Nearest point in the smallest flat space through zero that holds the last named rows:
Fezo (2 x 26):
[[ -8  -2  -6  -2 -27  29 -71 -78 -37 -31  -9 -10 -12  30 -10   6  25 -25
    2  37 -31  29  34  16  48  12]
 [ 11  18  -1  17  30  -4  42  49 -21 -12  -2  40  22 -34  -3 -44 -13  -9
    8 -36  50 -31 -34 -16 -14 -45]]
New rows:
[-64   8  -7 -35 -26  46  -5 -31  13 -15   1   8  17  18  -7 -28  10  28
  -5  23 -38  55  12  35  17  41] | [ -6  -7  -1  -6 -17   8 -31 -35  -1  -3  -1 -16 -10  19  -1  17  10  -3
  -2  21 -24  17  20   9  16  18]
[  3   5  33  10  -7 -17 -41  -8 -48 -60  26  19  15  44 -36 -27  15   0
  37  23  37 -12  47  27  -6 -24] | [  1   9  -5   9  -2  18 -26 -27 -39 -29  -8  17   4   1  -9 -22  10 -23
   6   5   7   2   4   2  26 -18]
[-14  -7  -2   4 -10   9 -46 -36  14 -24  -3 -18  -5  12  15  32  28   8
  -1  40 -46  14   5  17  21  29] | [ -7  -9  -1  -9 -21   9 -37 -42   2  -1  -1 -22 -14  24  -1  23  12  -1
  -4  26 -32  22  25  12  18  25]
loz (2 x 26):
[[ 22  -2  -6 -40   5 -12  -3  10 -14  11 -15   5   1  18   8  30  37  -6
  -12  -6  22  22 -22   5 -27  11]
 [ 51  14  12 -19  27 -12   6  18 -18  22 -40  35   8  62  15  16  88  -5
    5  22  12  40 -27 -46 -19 -35]]
New rows:
[ -7  38  44  12  24  12   1   6 -21   7 -20  15  25  26   6 -31  30 -25
  -8  -8  -8 -21 -32 -49   2 -24] | [ 16  10  12  17  14   1   6   4  -1   6 -14  19   4  26   4 -12  29   1
  12  18  -9   9  -1 -33   8 -30]
[-38  -3  48  -6 -15  16  34 -21  -2   2   7   9  31 -47 -21 -22 -28  -2
  13 -16  -3   5  26   1  39 -10] | [-19  -1   2  25  -6   8   1  -8  10  -9  13  -7  -2 -18  -6 -19 -32   4
   6   1 -14 -17  16   3  18  -2]
[ 16  26   8  -8  19  21  12 -14  38 -26  32 -17 -14   6  -7  -6 -53  -7
  18 -12  22 -28   6  25 -20 -35] | [-14  -2  -1  11  -6   4  -1  -5   6  -6  10  -8  -2 -15  -4  -8 -23   2
   1  -3  -6 -12   9   8   8   5]
lis (2 x 26):
[[-53   3 -28 -18  21  19   7  19 -31   9 -41 -18  18  26 -24  43  13   0
   27  -7   5 -76  36  29  35  48]
 [  5   9   9  30 -20 -18 -21 -14  -4  13   1  41 -24 -10   8 -24 -14   7
  -69  10  -5  60 -20  -6 -51 -11]]
New rows:
[ 61  -6  32   0   8   0  23  -1  -7 -41  46 -49 -14 -23  33 -16  34  -6
  14   9  54  15 -25 -64  15 -21] | [ 49 -12  20 -10  -2  -2  13  -6  35 -21  41 -21   4 -17  17 -21   0  -7
  38  -2   0  21 -18 -24  13 -38]
[-32  18 -29  39   7 -12  -6   5 -56  49 -42  51 -13  -4 -13  12   2  15
 -52   9  -8  11  55  42 -18  31] | [-53  16 -19  21  -4  -3 -21   2 -40  28 -45  36 -13  15 -16  15  -5  10
 -64   6  -1  -3  13  24 -30  39]
[ 29 -23  34 -12  22 -13  38  34 -20  -4  25  39 -14  23  70 -47  14 -32
  26  29   9  55 -18 -25   0   0] | [ 32  -5  15   2  -7  -6   2  -8  21 -10  25  -1  -4 -13  13 -20  -4  -2
   5   1  -2  29 -16 -16  -6 -27]
Nedo (2 x 26):
[[ 18  15   2 -35  -6 -22  14  27 -30 -46 -50 -37 -21   7 -21 -25  21  24
  -54   7 -47 -18  48 -11   1   6]
 [ 31  38  -2  -8   9  38  14  35 -61  34  20  71 -54  72  29  46 -23 -34
   34  16  -3  -7  28 -32  -9   1]]
New rows:
[  3  16  21   1  -5 -16 -28  -4  -7 -27 -30 -26   3  -5 -40 -38  44  23
 -32   3 -25  -8  29 -23 -36  12] | [  4   1   1 -18  -5 -20   5   8  -5 -32 -32 -34  -1 -10 -17 -23  16  20
 -37   1 -26  -9  21   0   2   3]
[ 28  23   4  -4 -12  16  15  21 -18  15  11  37 -10  52  24   7 -18 -25
  44   4  -6  17  -3  -1  11   1] | [ 12  16  -1   1   5  21   5  13 -25  22  16  39 -23  33  17  25 -14 -19
  23   7   5  -1   7 -14  -4   0]
nabob (3 x 26):
[[ -4  34  14  -9   4 -12 -19  -3 -14 -15 -20  28 -58 -11   4 -14 -31  18
    6  -9 -13  26 -16 -32 -10 -22]
 [-45 -31  71 -84  -9   4   0   4  45 -42 -31 -16 -74  69 -10  -3  16 -17
  -29 -13  -7 -30  13  18  13 -26]
 [ -2   4 -50   1  -2 -19 -14  37 -39  55  -1  -3  11 -33  25 -15 -36  -1
   -7  -2  22  -4 -15 -12  10   8]]
New rows:
[  1  -9  45 -16  16   3   3 -78  21 -37 -30   9 -34   4 -23  -9  36   6
 -21  -2 -50 -39  50 -22 -27 -29] | [ -4   3  53 -12   2  13   6 -31  33 -54  -8   9 -33  31 -21   8  23   4
   5  -2 -23   8   9   3 -10 -16]
[ 39  -3 -14  31  -7  10 -15   3 -18  20   3 -32  35  11 -29  35  15  -5
   7  -3  -8   3  26  44   0  37] | [ 14 -13 -16  26   0   9  14  -6   4   9  19 -12  50  -4  -4  12  21  -6
   5   9   5  -7   9  16   1  18]
vog (2 x 26):
[[ -3  41 -31 -17   8 -28   7  17 -25  13  11  -8 -19   9  27 -11 -22  -6
   -9  42 -14 -17   4 -25  61   0]
 [  1 -29  16   3   2  27 -16 -32  34  24 -46   1   7   4 -30  28  46  -2
   10  -8   4  14   9 -14  -7 -16]]
New rows:
[ 16  39 -22 -16   8   3  17  -7 -16  10 -17   3 -38 -26 -18  10  40  32
  10  36  39 -52  -2 -18  56  15] | [ -2  18 -17 -12   7  -9  -2  -2  -3  22 -14  -6 -12   9   7   5   5  -6
  -2  29  -9  -7   8 -26  45  -8]
[ 21   8  38  -2 -37 -26   2  -6   6 -32 -17   6  15 -14 -49 -37 -30  47
 -52 -40  -3  36  35  30  -7  -3] | [  1 -12  12   9  -6   5   3   3   1 -18  13   4   8  -7  -3  -5  -6   4
   1 -22   7   4  -6  21 -33   7]
vun (4 x 26):
[[-19   1   4   2 -16   0  -9 -32 -19 -37   2  18 -33 -12  -2  -1  32 -13
   10  29   1 -28 -23 -35  -3  24]
 [ 13 -12 -11  -3 -25  10 -33  -4  11  23  13  13  30 -25   9  -3  31 -26
    4 -27 -11 -18  -7  -6   0  28]
 [  8   1 -13  13  -8 -32   5 -18   4  -1  43  69   1  -3  -7  -2 -16 -19
    2  41  -2 -44 -26  -1   8  38]
 [-17 -18   1 -14 -16 -16  -5 -11 -12 -26   0   2 -58   4  -9  38  31   1
   14  26   9 -62 -30 -25 -11  10]]
New rows:
[ 29 -19  13 -24  -1 -34 -13  61  36  47   4 -14 -17  29   9  37 -18  35
  13 -32  12 -17 -37  15 -23 -28] | [ 17 -28 -10 -22   3 -21   3  44  23  41   2 -24  -7  22  -6  51 -14  19
   0 -24   7 -35   1  32  -8 -24]
[ 45  10  16 -10  -6   2  23  49  -6  57 -22  -4  58  29  15 -26 -45  24
 -26 -31 -12  69  30  26  16 -13] | [ 24  11  -3   7  24   9  13  32  21  42  -3 -16  57   9   6 -21 -46  12
 -16 -36  -5  60  36  42   9 -27]
[ 22  38 -14 -29 -17 -34  -3  26 -31   9  17  -7 -45  33 -12  57  45  33
   2  26  -9 -22 -15   9 -26  -6] | [ -5 -18  -1 -16  -3 -19   5  12   0  -3  -2 -10 -41  16  -9  41   5  13
   7  11  10 -45 -15   0  -9  -9]
rumin (5 x 26):
[[ 26   7 -16 -27  15  43  11 -33  31  -3  -6  12  14  20  43   7 -31  -6
   -1  -3  45  31  11   6  13  -3]
 [  6  -5   7 -51  53  18  10 -22  69 -44 -16  10  61   1  -1 -23 -67 -31
    2 -29   4  33 -18   2 -22   8]
 [-10  11  -8  48   2  17  21  24  -8   5   8  -1  -7   3 -51   8  34   8
   11  -9   9 -19   1 -14  -5 -20]
 [ 28  -3  -5 -37 -12  32 -25 -22  29 -19 -13  20  28 -11  19 -28 -29 -34
  -12 -22  45  48 -25  -5 -12   0]
 [-29   3  21  -4  34 -31  23   6  24 -32  50 -12  38   8  -4  40 -39  15
   14 -53 -39  -4 -14   3 -18  -7]]
New rows:
[ 22  -8  54 -22  -7  17 -24 -48  19 -52  19  38  38  18  -6  27 -28  16
 -36 -10  14  36 -41 -20  43 -11] | [ 10   1   3 -25  -5   9 -10 -16  21 -20  19   8  27  -1  26   7 -32 -11
  -4 -36  21  33 -19   0  -9  -5]
[-36  35 -10  -3  18 -18  -9   8  -1 -15  44 -29  10 -29 -17  17  35  46
 -17  28 -19 -40   1  -4 -11  -7] | [-21   1   9  21   5 -26  11  17 -14   2  18 -12  -7   1 -17  18  11  17
   7  -3 -31 -24   4   0  -2  -2]
zerof (3 x 26):
[[ -9 -18   2 -17  14   8  12   6  17  24   6   4  26  46 -38 -11  34  39
   -5  -9 -27 -15 -10 -22  -9 -73]
 [-10 -18   6 -12  12   8  14   4  17  23   7  -2  25  45 -41  -9  35  39
   -4 -15 -26 -17  -4 -22  -5 -71]
 [-15 -16  23   6   2   9  15 -12  18  11   0 -37   0  12 -44  11  28  14
   15 -39   1 -35  27 -16  10 -43]]
New rows:
[  3  16  18   1  11  48 -12  14  12 -49  19 -11  14  19  20   4 -42  -2
 -38 -27 -27  29  24 -35 -11  45] | [  6  10   4  24 -11  -7   4   3 -14  -8  12   1   7   3  10  -4  -8   5
 -15  -4  -9  21   8   8  15  30]
[-26  -8  -6 -16 -18  11  15  18   1 -12 -14  19 -13 -56  29   5 -10 -67
  21  37  45 -17  12  29   2  52] | [  4   8  -9 -11  -2  -1 -18  -8  -3 -15 -19  -1 -34 -50  30  15 -27 -45
  19  18  37  -5  -3  14  -9  43]
kala (5 x 26):
[[ 21 -28  19  31 -65  31 -51 -39 -57  -3  55   2  -9  22 -12  -1  -2 -28
   25  -9   8 -52  -4 -10 -46  15]
 [ 11  -9  20  23 -32  16 -30 -11 -29   3  42 -25   0  18   4  -9   8  -1
    8   7   9 -39  -3  -3 -42  13]
 [ 18 -24   7   7 -36  46   4   2 -37   0  27  11  -6  17 -29  12  12 -38
   36  -2 -10 -27  14   0 -34  29]
 [ 13 -45  64  10 -34  22 -84 -44 -21 -15  61 -37  26  31   8 -15  12 -21
    3   9 -11 -34 -10  23 -47  24]
 [ 18 -14  18  27 -62  43 -40 -42 -40  -3  67   8  -4   6   4  -7  -4 -31
   27  -9  11 -52   7   8 -49  39]]
New rows:
[  9  55  69 -14 -23 -15  43  34 -24 -11 -19 -32  23 -25 -57  20  28   7
 -28  -3 -41  16   1 -21 -14 -10] | [  2  -8   4  -7  17   1  22  38  -3   5 -17 -24   2  19 -19   7  21   6
   2  16 -12   5   1  -7  -7  -7]
[-11 -12  -3 -19  29 -11  30  25  19 -14 -19   1  24 -35  -8  -5   8   6
 -16   5 -27  39  10  45  33   8] | [-10   1   3 -30  38  -2  24  16  39  -6 -26   5  16 -11   2   3   5  -4
  -7   5 -19  36   9  23  25   9]
bip (3 x 26):
[[  4  40  56  72   6 -11 -21   6  68 -20 -29 -16  -6  40  60 -17  25 -19
   12  -8 -27  29  41 -36 -29  20]
 [ -9   4 -23  12  39 -22 -29 -23   8  37 -20  27  44 -47  27  16   1  36
   11  17  23 -47 -18  -5   8  21]
 [-29  40 -41  12 -23  33  39 -15 -43  27 -12 -17 -19 -38 -90  34  25   1
  -23  -7  31 -50  31 -16  16 -61]]
New rows:
[ 23   1  19  35  31 -64 -40  -7  34  12 -14  14   1 -18  73   5   4  16
  12   4  -9 -21   8  -6 -13  38] | [  4   7  17  32  34 -28 -38  -9  42  10 -21  16  32  -6  65  -5   3  16
  18  10  -3  -6  -5 -12 -10  38]
[ -5  72 -15  -4 -39  19 -30  32 -27  -7  26  -6 -17 -21 -44   8   5 -23
   3  50  36  33  -6  -4   9  -9] | [ -6   9  -8  -2 -15  14  18   1 -16   0   2 -10 -15  -2 -33   6   6  -7
  -9  -5   4  -4  11  -2   4 -22]
koni (3 x 26):
[[  8 -22  18 -33  37 -25  -9 -16 -22  17  -9 -35  47 -19 -14 -32   4 -29
  -34 -18 -35   2  24 -25  -9  -5]
 [ 32  -1  18  -1  58 -16 -32 -39  10  69   0 -37  14 -65  -9 -34  23  -9
   19 -22 -28  39   5 -15 -21  -8]
 [-15 -15   1 -24 -17  -9  18  17 -22 -38  -3   1  24  34  -1   1 -16 -12
  -40   4  -6 -25  13  -9  10   4]]
New rows:
[  6  27  27 -37 -28   3  22 -20 -23 -37   3  12  26  32 -13 -18  19 -45
 -45 -37  21  -3  50 -11  15   4] | [-14 -17   3 -24  -4  -9  11  10 -24 -26  -9  -5  28  22  -7  -5  -9 -19
 -36  -2 -10 -22  16 -10   4   0]
[  4  -1  -7  -9 -17  21  -6  -4 -35  -1 -56 -11  29  22 -34  -2   9 -46
  40  11   4 -19 -19 -10   6 -30] | [-25  -7  -8  -1  12  18  -7   1 -18  -8 -32   3   8   3 -24   3  15 -27
   1  -9   5 -23  12  12  -9 -15]
devid (4 x 26):
[[-12 -33 -20  13  28 -44  21  30  72 -50  17   7  20  73  24  -3  26 -41
   28  -2  -3  -1 -39  -9 -87  -5]
 [-27  29 -32  30  46 -13   4  26 -13 -49  -6  -2  11  57   2  20 -12 -13
  -27   2 -71 -40 -88   7 -69  -1]
 [ -6   5 -16  -1  47 -25  21  13  34 -54  -4  15  33  65   6  12  30 -31
  -18   5 -23  -4 -35   1 -69  -8]
 [-11   2 -13  25  44 -12  46  -7  39 -60 -21  20  21  85 -15  38 -16 -31
   15  -1 -23  24 -72 -12 -90   9]]
New rows:
[-32  14   2 -21   6  28   7 -27  29 -14   1  -1   9  10   8 -52  73  24
 -17  29 -44 -38   9 -29  15 -10] | [  3   9  -5 -19  15 -10 -11  12  -2  -9   6   1  17   0  11 -11  35  -5
 -32   6  -8 -18  16  10   1 -13]
[-24  40 -16 -19  31  17 -26  27 -48 -23 -29   5 -11 -15   6   6  29  20
  -2  23 -34 -59   6  -1  32  21] | [ -6  32  -9  -5  13   6 -22  12 -42   1  -1  -7   3 -15   2  -3   8  12
 -45   5 -35 -37  -7  15  16  -8]
Tesad (2 x 26):
[[ -7 -31 -12  31  69  35  44   8 -37  21  12 -18 -24 -20  12 -53   5  38
  -34 -26  16  43  -3 -59   3  11]
 [-31 -26 -46  16  72  -4  17 -35 -37   6 -18  -4   9  -7   2 -10 -46  38
   13 -30 -11  43  32 -15 -27  18]]
New rows:
[  9   9   6 -17 -24  21  22  27 -49  26 -16  13 -33 -15   4 -24  33 -25
 -27   0 -34 -28 -33  33   6 -33] | [ 13   5  19   0 -18  11   3  19   9   2  12  -3 -10  -2   2  -8  24  -9
 -15   8   9 -10 -16  -7  14  -6]
[ -8  24  35  13 -21  34  33  15  -5  -7  15 -18 -45 -56   0  11  54 -29
 -55 -23  32 -31  -3 -33  17  -5] | [ 21   1  30   7 -14  26  15  34   6   9  22  -8 -23  -7   6 -26  41  -6
 -33   8  19  -7 -28 -26  24  -8]
[-14 -38  -5  15  40  18 -11   8   3  -6 -18 -31  22  30  36  -8 -16  98
  24   4  34   7  34 -16  -2  32] | [-14 -16 -22  11  41   3  14 -14 -21   6  -6  -4   0  -6   3 -12 -19  22
   1 -17  -2  25  13 -15 -11   9]
Boraf (2 x 26):
[[  3 -27  75  12   0 -21 -23  -3  33  12 -16 -19  37  49  41  -7  12  13
  -72 -12  26  16  16 -16   6  -7]
 [ -6 -19  15   2 -37   4  -5  34 -18  24 -12  13  35 -29   0  50  21 -67
   42  29  30  25 -12 -17  13   6]]
New rows:
[-39  25  -7 -15  42  18  10 -17 -14 -32  20  -2 -27  35 -35   1   3  27
 -15 -10 -48  -9   8  31  27   4] | [  3  17 -25  -4  20   3   8 -18   2 -16  10  -3 -28   5  -9 -26 -14  34
  -7 -13 -22 -17   3  13  -8  -2]
[  5  22 -31   3  17  -4   7 -24   5 -45  17  -6 -24 -12 -32 -51 -22  18
 -41 -19 -37 -13   1   4 -15 -16] | [  3  20 -28  -4  26   2   9 -23   5 -20  12  -5 -33   9 -10 -33 -18  44
 -12 -18 -27 -21   5  16 -11  -3]
[-25  12  25  40 -32 -36   9  29  19  48   2 -19  41  15  49  51   2 -26
 -25   9  53  37   3   2   7 -34] | [ -2 -27  52   8 -22 -10 -16  18   8  21 -16  -3  42  11  24  25  19 -32
 -17  10  32  24   2 -19  11  -1]
gotab (2 x 26):
[[-30  -7 -11   7  41   4   4  25   1  31  38  21  67  17 -17  23  22  43
   71   0 -15   6 -32 -61 -50 -12]
 [ 19  12   4 -16  -4 -23 -14 -33  -6  -8 -27 -14 -46  -4  16  -4  -6 -29
  -10  -5  11  -7  19  39  20   2]]
New rows:
[-18   7 -20   9  55  12  -4  41  19  12  30  26  62   4 -13  13  23  47
  32   6 -20   7   6 -37 -38  -3] | [-24  -8  -8  10  24  11   7  26   3  20  31  17  55  11 -15  14  15  35
  44   2 -12   6 -25 -49 -35  -7]
[ -9   1  -1 -14 -14 -37 -18 -59 -21   8 -37  17 -65   3  30 -32 -19 -36
  -3 -18  21 -13  25  53  22  -6] | [ 24  17   4 -22  -1 -33 -20 -45  -9  -8 -35 -18 -59  -4  21  -3  -6 -37
  -6  -7  14  -9  24  49  23   1]
Lanuv (4 x 26):
[[ -3  14 -14  48  11   3   2  32 -11 -10 -17  26 -20  22 -12  15  19  16
  -20   4 -46  19 -15  -1  -4 -14]
 [-12  25 -50  -3  10 -20 -28  28   1   9 -79  29  11 -23   4  10 -17 -52
   -9  49 -57  20 -15 -23  71   3]
 [ 16  51 -59  35  69 -20  -8  53 -12 -22 -32   5 -48  34 -32  18  24   5
  -19  32 -76   7 -34   3  10  25]
 [-20 -11  63  40 -98  15  29   0  14 -12 -16  14  -9   0   3   3 -22  26
  -47 -29   9 -45 -12 -43  13 -27]]
New rows:
[ -2 -35 -16 -66 -31 -16   3 -27  22   9  60 -38   8 -32   8 -31 -10 -38
  26 -21  46  -3  28  14 -14  11] | [  6 -22  15 -58  -2  -1  -3 -41   9  14  33 -31  27 -23  15 -19 -15 -15
  32  -8  60 -12  24  12  -8  14]
[ 53 -35  45  24  45 -14  27  31  60  -1  32   7 -28   4 -37 -32   4   6
 -18 -23 -13   3 -21 -10 -16  12] | [ 10   8   7  15  10   1  13   6  -2 -14  20 -13 -25  22 -14   2  11  26
  -9 -12  -1 -16  -8   5 -23   8]
pomap (2 x 26):
[[-33  35  32 -24  25  -6  59  29  22 -67 -47 -13  10 -63  33 -26 -14  16
  -31   9  10 -11  29 -33 -28  77]
 [ -8   6  13 -19  21   5  19  12  -1 -30 -41 -23   8 -35  22 -10  -6  -1
   -7   3  -3   0  27 -16  -2  29]]
New rows:
[  8 -26 -23 -24  42  24  -2 -15 -32 -20 -48 -41  19 -26  24  -5  -2 -21
   6  47 -24 -18  25 -16  44  -5] | [ 12 -19   1 -24  28  18 -11   1 -24  -9 -56 -44  10 -25  22   1  -1 -18
  13  -1 -17  11  39  -7  22  -3]
[-17  29  36 -21  28  17  -3 -57  20   4 -21 -31   9  13  24   2 -18 -20
  -5 -13  22 -38  43  -3  -1 -15] | [  1  -3   3 -10  11   5   2   3  -6  -9 -22 -16   4 -14  10  -2  -2  -4
   1   0  -5   3  15  -5   5   6]
[  9 -19 -18  26 -57   3 -97  -2 -19  29  29  -1 -11  39 -24  32  58  24
  19  -2  -9  21  12   9  29 -33] | [ 24 -25 -22  15 -15   5 -41 -20 -17  45  28   6  -6  41 -21  18  10 -12
  22  -6  -8   8 -17  22  21 -53]
